Below are the code and all the weights of a small trained network. Each question names an input and a target symbol and asks about switching units off, where a switched-off unit gives its printed mean instead of its output.

import numpy as np


def w(rows, s, z=0):
    codes = np.array(rows[::2]) - 128.0
    scale = np.full(codes.shape[1], s)
    scale[-1] = z or s
    return codes * scale


def norm(h):
    return h / np.sqrt((h * h).mean(-1, keepdims=True) + 1e-5)


def f(y):
    return np.maximum(y, 0)


def softmax(a):
    e = np.exp(a - a.max(-1, keepdims=True))
    return e / e.sum(-1, keepdims=True)


def log_softmax(a):
    a = a - a.max(-1, keepdims=True)
    return a - np.log(np.exp(a).sum(-1, keepdims=True))


def net(x, mask):
    ids = ['αβδθτφ'.index(c) for c in x.split()]
    T = len(ids)
    res = E[ids] + P[:T]
    r = norm(res)
    for j in range(3):
        rows = slice(4 * j, 4 * j + 4)
        q, k, v = (r @ M[0][rows].T for M in (Q, K, V))
        z = softmax(np.where(np.tri(T) > 0, q @ k.T / 4**0.5, -1e9)) @ v
        o = O[0][rows]
        res = res + np.where(mask[j], z, o[:, -1]) @ o[:, :-1]
    y = f(norm(res) @ A[0][:, :-1].T + A[0][:, -1])
    res = res + np.where(mask[3:7], y, B[0][:, -1]) @ B[0][:, :-1]
    return log_softmax(norm(res)[-1] @ U[:, :-1].T + U[:, -1])


Q, K, V, O, A, B = {}, {}, {}, {}, {}, {}
E = w([
[162,28,172,163,134],'α',
[155,101,45,127,225],'β',
[140,128,247,172,54],'δ',
[230,142,158,54,86],'θ',
[65,96,198,45,150],'τ',
[27,187,93,196,14],'φ',
],0.013)
P = w([
[62,253,221,217,209],'0',
[89,226,178,176,147],'1',
[99,181,168,173,139],'2',
[113,150,159,184,134],'3',
[99,117,152,162,127],'4',
[107,90,142,151,112],'5',
[97,71,142,140,104],'6',
[125,101,158,125,150],'7',
],0.0047)
Q[0] = w([
[81,172,110,115,116],'h0',
[99,135,168,149,87],'h0',
[109,40,229,125,154],'h0',
[117,53,254,137,150],'h0',
[104,120,182,41,66],'h1',
[107,131,231,88,63],'h1',
[87,164,93,145,81],'h1',
[99,161,158,103,55],'h1',
[167,61,115,69,172],'h2',
[125,107,148,166,94],'h2',
[131,103,148,135,114],'h2',
[55,194,68,126,102],'h2',
],0.014)
K[0] = w([
[94,103,111,142,109],'h0',
[133,138,208,174,45],'h0',
[200,182,196,45,98],'h0',
[189,255,234,25,117],'h0',
[114,60,29,163,109],'h1',
[99,56,71,132,87],'h1',
[33,158,139,159,180],'h1',
[64,68,73,178,79],'h1',
[55,65,227,168,162],'h2',
[216,132,114,166,181],'h2',
[154,80,94,145,120],'h2',
[134,239,128,79,63],'h2',
],0.011)
V[0] = w([
[177,157,132,94,95],'h0',
[97,135,211,155,135],'h0',
[211,129,90,112,155],'h0',
[101,158,143,99,149],'h0',
[174,111,103,165,143],'h1',
[235,118,157,155,153],'h1',
[148,162,61,148,142],'h1',
[20,130,108,255,130],'h1',
[137,156,198,44,148],'h2',
[68,175,74,143,157],'h2',
[223,170,172,91,167],'h2',
[116,153,116,130,131],'h2',
],0.0087)
O[0] = w([
[178,173,129,98,31,179],'h0',
[56,94,111,106,60,241],'h0',
[255,150,112,111,144,86],'h0',
[124,111,133,137,88,160],'h0',
[136,139,159,99,118,105],'h1',
[125,69,144,146,38,118],'h1',
[155,207,101,85,133,67],'h1',
[190,144,108,182,223,255],'h1',
[134,135,85,127,159,211],'h2',
[172,125,112,71,81,43],'h2',
[102,53,84,159,211,159],'h2',
[144,101,123,119,70,102],'h2',
],0.0068,0.005)
A[0] = w([
[89,140,217,156,75,2],'n0',
[66,70,144,105,54,121],'n1',
[43,158,174,116,135,85],'n2',
[59,2,38,201,152,106],'n3',
],0.0089,0.0075)
B[0] = w([
[216,137,190,103,155,163],'n0',
[97,193,106,183,202,255],'n1',
[163,83,180,2,129,200],'n2',
[199,150,53,64,67,253],'n3',
],0.0093,0.0056)
U = w([
[176,173,50,179,219,251],'α',
[205,157,95,66,45,136],'β',
[125,12,102,214,115,101],'δ',
[139,98,254,201,137,72],'θ',
[74,245,87,184,100,89],'τ',
[54,102,138,65,201,108],'φ',
],0.01,0.0028)

Each question gives the input, a string of symbols that net reads in full, and the target symbol t.
The units are the heads (4 rows each of Q, K, V and O) and the neurons (one row each of A and B). Each row of codes is followed by its name. A weight is (code - 128) times the scale printed after its matrix; where a second scale follows, it is the last column's (O, A, B and U).
mask holds one flag per unit, heads first, then neurons. A switched-off unit (its flag False) gives its mean, the last column of its rows in O or B, instead of its output. The means were averaged over made-up inputs and are rounded, as every weight is.
A unit's drop is (log p(t) with every unit on - log p(t) with that unit switched off) / (log p(t) with every unit on - log p(t) with every unit switched off).
The circuit of an input: a set's keep is (log p(t) with only the set's units on - log p(t) with every unit switched off) / (log p(t) with every unit on - log p(t) with every unit switched off). Starting from all 7 units, units are removed one at a time, each time the one whose removal leaves the highest keep (on an exact tie, the one counted first), for as long as the keep stays at least 0.8.
units of the circuit, in order: the units of the circuit, biggest drop first
top k neurons: the k neurons with the biggest drops, biggest first
heads that matter: for each layer, one digit per head in row order, 1 if its drop is at least 0.15 and else 0, layers parted by /
drop of u: that unit's drop, to one decimal
input φ θ δ, target α: heads that matter -> 010
input θ τ τ α, target θ: units of the circuit, in order -> h2, h0, n3
input τ τ τ θ, target τ: heads that matter -> 010
input τ τ θ β τ θ δ, target β: top neuron -> n1
input τ τ δ β τ α θ, target θ: top 3 neurons -> n3, n1, n2
input θ δ β τ τ, target β: heads that matter -> 110
input τ δ α τ α τ θ τ, target θ: top 2 neurons -> n3, n2
input δ δ δ θ, target τ: units of the circuit, in order -> h1, n1, n2, n3
input τ τ φ θ α α, target θ: top 2 neurons -> n3, n1
input α α δ τ θ τ, target θ: top 2 neurons -> n3, n2
input β φ τ β φ θ, target α: heads that matter -> 110
input β α φ θ, target α: heads that matter -> 010
input θ α τ β δ, target β: heads that matter -> 111
input θ φ δ τ, target α: heads that matter -> 110
input α τ θ, target θ: heads that matter -> 010
input φ θ δ θ α τ θ β, target β: heads that matter -> 110
input α θ τ φ τ β, target β: drop of h2 -> 0.0
input φ θ τ φ φ τ, target α: drop of h1 -> 0.9
input θ φ δ τ δ, target α: drop of h1 -> 0.6
